Here is a tiny trained network, its code and every weight. The questions are about switching its units off for an input and a class, where a switched-off unit gives its printed mean instead of its output.

import numpy as np


def w(rows, s, z=0):
    codes = np.array(rows[::2]) - 128.0
    scale = np.full(codes.shape[1], s)
    scale[-1] = z or s
    return codes * scale


def norm(h):
    return h / np.sqrt((h * h).mean(-1, keepdims=True) + 1e-5)


def f(y):
    return y / 2 * (1 + np.tanh(0.7978845608 * (y + 0.044715 * y**3)))


def log_softmax(a):
    a = a - a.max(-1, keepdims=True)
    return a - np.log(np.exp(a).sum(-1, keepdims=True))


def net(x, mask):
    res = np.array(x, float).reshape(1, 4) / 4 @ E
    u = 0
    for l in range(2):
        y = f(norm(res) @ A[l][:, :-1].T + A[l][:, -1])
        res = res + np.where(mask[u : u + 7], y, B[l][:, -1]) @ B[l][:, :-1]
        u += 7
    return log_softmax(norm(res)[-1] @ U[:, :-1].T + U[:, -1])


A, B = {}, {}
E = w([
[175,197,157,38,69,69,139,186,202],'x0',
[90,1,114,132,57,147,94,189,116],'x1',
[197,90,51,163,82,146,149,70,120],'x2',
[126,111,191,24,145,115,197,188,105],'x3',
],0.0034)
A[0] = w([
[205,170,134,82,78,95,144,120,150,71],'0.n0',
[121,69,128,161,160,168,160,68,82,56],'0.n1',
[140,156,164,177,109,109,76,99,155,81],'0.n2',
[218,150,147,99,111,122,226,103,131,65],'0.n3',
[90,168,136,213,139,139,103,145,144,112],'0.n4',
[103,255,134,163,136,151,92,92,152,50],'0.n5',
[142,101,103,230,130,120,115,81,124,1],'0.n6',
],0.007,0.002)
B[0] = w([
[89,155,126,77,93,158,76,146,184,243],'0.n0',
[166,132,104,141,57,143,116,144,201,240],'0.n1',
[168,150,3,133,134,157,179,194,69,167],'0.n2',
[178,121,41,87,146,171,96,86,73,244],'0.n3',
[210,124,70,84,141,101,91,84,102,193],'0.n4',
[169,155,153,200,156,103,75,132,166,251],'0.n5',
[108,93,246,63,174,120,136,131,117,229],'0.n6',
],0.006,0.0031)
A[1] = w([
[178,104,132,146,163,153,195,18,86,8],'1.n0',
[125,79,153,162,174,157,174,143,91,187],'1.n1',
[63,152,129,76,141,128,106,138,109,114],'1.n2',
[155,119,28,101,96,101,154,162,84,70],'1.n3',
[160,175,134,104,190,109,123,72,65,99],'1.n4',
[141,34,94,189,122,121,134,126,92,63],'1.n5',
[173,168,128,255,173,95,136,115,126,11],'1.n6',
],0.0085,0.0013)
B[1] = w([
[61,216,36,83,59,105,126,190,199,232],'1.n0',
[140,179,61,124,143,202,115,119,39,183],'1.n1',
[111,127,105,240,131,36,135,99,143,184],'1.n2',
[105,234,80,122,131,159,105,100,185,199],'1.n3',
[127,20,146,182,187,106,123,119,84,253],'1.n4',
[198,80,222,128,115,195,64,80,130,244],'1.n5',
[207,187,187,51,242,1,132,91,143,254],'1.n6',
],0.0067,0.0036)
U = w([
[148,201,54,47,64,178,85,108,210,199],'0',
[92,111,99,139,155,145,219,120,135,3],'1',
[34,93,158,186,198,95,165,128,42,109],'2',
[189,170,176,109,254,10,110,102,144,189],'3',
[171,39,215,141,88,247,70,91,108,184],'4',
[99,129,127,152,141,190,194,159,38,65],'5',
[133,108,151,158,110,123,227,111,132,15],'6',
[34,124,226,120,64,30,173,215,187,141],'7',
],0.0079,0.004)

Each question gives the input, the list of numbers given to net, and the class t.
The units are the neurons (one row each of A and B). Each row of codes is followed by its name. A weight is (code - 128) times the scale printed after its matrix; where a second scale follows, it is the last column's (A, B and U).
mask holds one flag per neuron, layer by layer. A switched-off neuron (its flag False) gives its mean, the last column of its row in B, instead of its output. The means were averaged over made-up inputs and are rounded, as every weight is.
A unit's drop is (log p(t) with every unit on - log p(t) with that unit switched off) / (log p(t) with every unit on - log p(t) with every unit switched off).
The circuit of an input: a set's keep is (log p(t) with only the set's units on - log p(t) with every unit switched off) / (log p(t) with every unit on - log p(t) with every unit switched off). Starting from the 12 units with the biggest drops (on a tie, the unit counted first), units are removed one at a time, each time the one whose removal leaves the highest keep (on an exact tie, the one counted first), for as long as the keep stays at least 0.8.
units of the circuit, in order: the units of the circuit, biggest drop first
most important unit: the unit with the biggest drop
top k neurons: the k neurons with the biggest drops, biggest first
top k neurons in layer l: the k neurons of layer l with the biggest drops, biggest first
drop of u: that unit's drop, to one decimal
input [-8,0,4,-5], class 0: most important unit : 1.n0
input [0,8,-8,5], class 2: units of the circuit, in order : 0.n1; 0.n0; 1.n1
input [7,-4,-8,7], class 7: top 2 neurons : 1.n6; 0.n4
input [-7,-3,-1,8], class 5: top 4 neurons in layer 0 : 0.n4; 0.n5; 0.n3; 0.n2
input [0,3,-3,-3], class 4: top 2 neurons : 0.n0; 1.n5
input [0,3,-2,-7], class 4: units of the circuit, in order : 0.n6; 1.n6
input [-3,-7,-4,7], class 2: units of the circuit, in order : 1.n4; 1.n6
input [-7,-3,1,5], class 0: top 3 neurons in layer 0 : 0.n5; 0.n0; 0.n1
input [0,-2,0,4], class 2: top 3 neurons in layer 1 : 1.n4; 1.n6; 1.n2
input [-8,1,-7,2], class 4: units of the circuit, in order : 0.n1; 1.n6
input [7,2,-2,6], class 7: top 3 neurons in layer 1 : 1.n2; 1.n6; 1.n1
input [-8,-3,5,1], class 0: top 2 neurons : 1.n0; 0.n1
input [-6,-5,6,-1], class 0: top 3 neurons in layer 0 : 0.n1; 0.n6; 0.n5
input [-7,1,-2,0], class 4: most important unit : 0.n1
input [-5,2,7,8], class 0: top 2 neurons : 1.n3; 1.n0
input [-2,-6,-4,5], class 2: top 2 neurons : 1.n4; 0.n1
input [3,-3,-8,5], class 7: top 2 neurons : 1.n6; 0.n4
input [5,5,-8,-4], class 7: top 2 neurons : 0.n3; 1.n6
input [0,-1,-4,7], class 2: top 2 neurons : 0.n1; 1.n6
input [1,1,3,4], class 0: top 2 neurons in layer 1 : 1.n3; 1.n6
input [8,-6,3,2], class 0: units of the circuit, in order : 1.n6
input [-2,5,-7,8], class 2: top 2 neurons : 1.n1; 0.n0
input [-2,-7,-4,7], class 2: top 2 neurons : 1.n4; 1.n6
input [8,-4,2,4], class 0: top 2 neurons in layer 0 : 0.n3; 0.n0
input [-2,6,-7,7], class 2: top 2 neurons in layer 0 : 0.n0; 0.n1
input [3,8,2,-5], class 4: drop of 1.n5 : 0.1
input [0,-2,-4,2], class 2: top neuron : 0.n1
